Moves between objects:
tq: ~>zg, +>sz
nm: ~>sg, +>qf
tm: ~>tc, +>dh
zp: ~>bs, +>bc
mc: ~>dt, +>jr
zf: ~>gs, +>ft
sg: ~>hs, +>ll
lq: ~>mz, +>pg
fr: ~>rt, +>fc
hs: ~>jr, +>dt
hc: ~>qq, +>lc
sz: ~>gt, +>tq
nz: ~>lc, +>qq
dt: ~>ll, +>hs
fc: ~>fm, +>fr
fq: ~>nl, +>hb
ft: ~>pq, +>zf
hb: ~>nm, +>fq
mh: ~>jn, +>rz
pq: ~>fc, +>rt
gt: ~>jh, +>dq
pz: ~>gd, +>cf
jr: ~>nz, +>mc
ll: ~>qf, +>sg
zg: ~>tm, +>gz
rz: ~>pz, +>mh
pm: ~>fr, +>fm
bc: ~>lq, +>zp
fd: ~>pg, +>mz
cf: ~>mh, +>pz
bs: ~>sn, +>sj
qf: ~>fq, +>nm
gz: ~>sz, +>zg
fm: ~>cp, +>pm
qq: ~>mc, +>nz
mz: ~>hc, +>fd
jn: ~>hb, +>nl
tc: ~>ft, +>gs
sj: ~>bc, +>bs
cp: ~>cf, +>gd
gd: ~>pm, +>cp
jh: ~>sj, +>sn
gs: ~>dh, +>tc
nl: ~>rz, +>jn
dq: ~>tq, +>gt
lc: ~>fd, +>hc
sn: ~>dq, +>jh
dh: ~>gz, +>tm
rt: ~>zf, +>pq
pg: ~>zp, +>lq

In the rows, 173 means zero.

The rows follow the links: the fewer symbols apart two objects are, the more alike their rows tend to be.

Each row is also shifted at random along 5 hidden directions that mean nothing.

Some objects, each with a row of numbers:
sn:  176   192   156   183   189   178   197   148   163   182   176   145   157   150   199   173   157   142   167   175   150   167   140   179   182   155   164   151   157   194   189   146   156   161   201   154   205   136   179   151   166   181   162   204
pz:  213   201   166   216   189   183   198   177   187   185   172   204   153   186   206   186   202   165   206   199   249   181   175   161   161   195   179   173   207   174   191   137   202   192   181   148   183   228   148   179   146   169   173   192
cf:  233   199   182   197   174   160   186   176   159   210   203   173   158   202   199   199   181   164   185   163   175   203   185   196   133   169   166   158   184   154   208   182   190   176   187   204   117   185   201   195   167   145   155   181
dt:  230   184   165   151   132   169   147   205   192   143   157   193   201   170   210   159   154   150   147   167   170   174   194   201   181   203   159   163   221   170   166   199   130   145   186   136   217   168   143   177   168   154   191   172
hs:  140   154   166   149   162   172   159   195   174   142   170   192   200   152   180   176   170   188   165   193   157   155   172   163   191   199   190   184   215   167   159   173   148   159   195   164   195   173   149   162   184   167   193   160
qq:  181   165   160   145   138   151   142   196   175   179   183   178   182   181   181   156   146   161   173   142   179   183   175   194   186   169   177   137   178   150   184   204   153   186   168   194   139   192   154   176   195   161   173   176
dq:  152   176   164   169   197   182   190   156   161   168   191   125   154   167   178   196   143   164   182   165   175   155   134   188   176   156   186   161   147   191   193   166   174   199   191   182   160   149   184   143   174   170   146   187
hc:  175   162   170   151   138   156   153   176   186   198   170   181   171   175   170   158   149   156   179   142   194   185   165   177   183   158   178   134   185   129   192   197   168   182   150   162   188   166   159   168   216   187   162   192
pm:  189   154   139   181   162   164   187   161   163   192   188   188   155   148   180   138   183   158   186   191   149   173   129   141   206   145   159   131   161   178   190   136   161   164   187   168   171   201   165   143   170   190   185   192
lc:  197   192   158   199   169   165   178   190   143   162   164   211   186   177   166   187   205   187   197   202   157   173   189   148   175   175   172   197   185   203   150   146   183   155   170   178   146   189   172   186   151   145   186   155
lq:  140   163   191   171   165   175   175   157   207   209   166   178   150   176   181   139   175   153   178   144   224   199   181   168   177   153   164   147   186   123   194   184   180   172   152   147   221   181   173   180   201   223   167   197
hb:  136   153   169   145   163   177   175   177   191   175   193   169   180   148   210   175   156   152   153   173   142   186   153   186   172   191   182   134   193   141   200   181   141   160   216   171   186   152   168   156   189   172   180   175
tq:  158   160   162   144   190   184   178   141   173   160   177   120   168   141   163   172   133   162   160   162   161   145   138   177   203   158   192   155   153   182   172   168   159   181   187   171   199   137   176   148   182   190   159   183
fr:  141   190   144   180   184   154   178   170   138   199   175   163   158   186   145   221   160   183   221   176   203   152   123   166   180   145   206   158   149   188   181   142   213   232   166   206    96   158   169   149   194   152   134   189
sj:  151   166   207   182   191   197   199   147   211   184   172   175   147   161   198   116   200   147   158   151   200   201   204   165   161   164   138   175   200   148   184   174   159   136   159   130   261   202   187   201   160   224   187   190
ll:  117   175   177   160   154   167   151   202   191   151   142   186   205   183   167   217   164   194   159   183   177   168   190   185   152   216   187   194   185   165   155   198   169   174   169   157   203   107   168   170   192   157   175   144
fm:  178   193   192   192   176   158   176   167   162   205   173   184   174   202   161   175   193   184   184   157   172   199   201   173   148   151   159   197   162   155   173   190   198   167   138   186   151   169   203   211   176   164   165   170
fq:  193   173   193   181   198   178   184   184   161   161   158   190   200   187   156   251   195   225   177   220   165   160   182   160   142   208   207   217   184   166   154   158   210   172   181   172   180    80   197   179   190   164   152   139
ft:  208   190   207   175   190   187   163   184   150   152   157   154   192   201   124   221   162   215   200   157   227   133   200   183   178   168   203   221   197   181   150   185   209   201   128   181   159   158   181   212   192   162   142   161
fc:  286   174   187   180   160   168   163   169   173   180   155   184   178   190   148   148   190   180   176   155   183   181   204   158   168   151   157   190   171   168   157   180   186   158   131   167   188   175   189   210   176   191   171   173
bc:  107   167   197   179   193   177   201   155   164   202   212   156   152   173   177   162   199   175   185   151   161   200   177   157   151   141   170   169   190   127   199   178   185   162   176   198   155   188   205   191   178   180   163   178

Start, symbols taken left to right, then the object you end at.
Answers are names.
 139   148   175   148   166   157   168   165   159   218   198   161   171   173   153   173   171   176   194   145   164   179   150   166   174   135   187   143   169   124   200   184   193   182   161   210   140   156   194   168   219   179   155   185
~ + + -> hc
 184   184   200   182   181   150   197   172   120   204   224   165   175   182   179   205   195   181   177   169    78   197   175   169   142   130   155   178   182   150   190   175   181   135   190   226   112   140   247   200   177   127   155   165
~ + + -> cf
 163   149   161   160   155   166   161   191   170   142   178   205   193   157   174   146   190   182   160   199   141   164   190   157   195   191   178   181   197   183   154   171   141   154   189   182   155   239   152   175   158   156   211   144
~ + ~ + + -> mc
 157   164   159   156   186   197   168   167   188   147   173   131   161   170   164   162   133   166   167   148   217   143   164   201   193   183   189   170   165   194   167   191   161   211   167   166   175   218   136   162   161   184   165   181
~ + ~ + -> zg
  97   145   166   142   169   170   162   192   168   150   205   175   195   152   194   180   173   176   159   190   125   171   166   177   184   201   186   161   206   165   182   185   137   165   221   205   132   210   159   160   166   135   190   150
~ + ~ + ~ -> hs
 220   155   162   173   149   167   160   181   185   154   133   230   187   166   153   138   190   184   180   199   186   168   185   143   195   196   172   188   170   185   136   163   171   163   156   143   214   188   147   164   171   199   209   158
~ + ~ -> qq
 136   130   156   154   168   168   153   195   196   186   192   168   177   177   165   184   153   197   167   176   192   171   153   193   164   210   210   149   142   144   192   203   184   224   193   217    96   214   138   151   193   161   176   149
+ + + -> qf
 182   191   186   202   200   189   192   195   177   173   174   202   173   197   176   228   202   204   194   213   208   178   187   171   133   215   203   207   180   176   174   155   214   200   182   180   133   180   172   181   155   152   166   156
~ + ~ + -> nl
 145   202   166   204   192   180   198   171   169   195   155   198   157   178   184   223   187   181   214   203   236   172   152   140   166   174   193   167   210   167   185   128   205   193   177   144   211   141   165   160   193   190   144   201
~ + + -> pm
 202   209   159   224   175   164   184   174   163   189   155   206   154   193   175   181   195   170   200   197   192   187   180   160   158   166   155   178   157   208   171   147   201   179   169   170   154   191   174   173   148   159   173   180
~ + ~ + -> pg
 189   174   144   195   177   162   186   147   186   199   172   174   135   161   192   130   170   138   167   175   155   199   143   170   173   160   148   138   105   193   186   156   165   168   183   159   174   187   174   145   143   193   189   186
~ + ~ + ~ -> sn
 140   156   183   147   174   194   157   165   177   146   171   124   180   160   148   164   147   181   163   148   187   140   171   178   198   168   190   185   173   180   161   190   167   187   164   182   195   189   163   172   182   184   171   174
~ ~ + -> zf
 183   195   138   176   150   159   151   182   172   158   155   160   163   171   174   157   137   151   174   153   204   154   160   197   209   170   162   153   160   209   163   171   161   199   169   158   160   216   129   153   160   161   176   195
+ + ~ -> gs
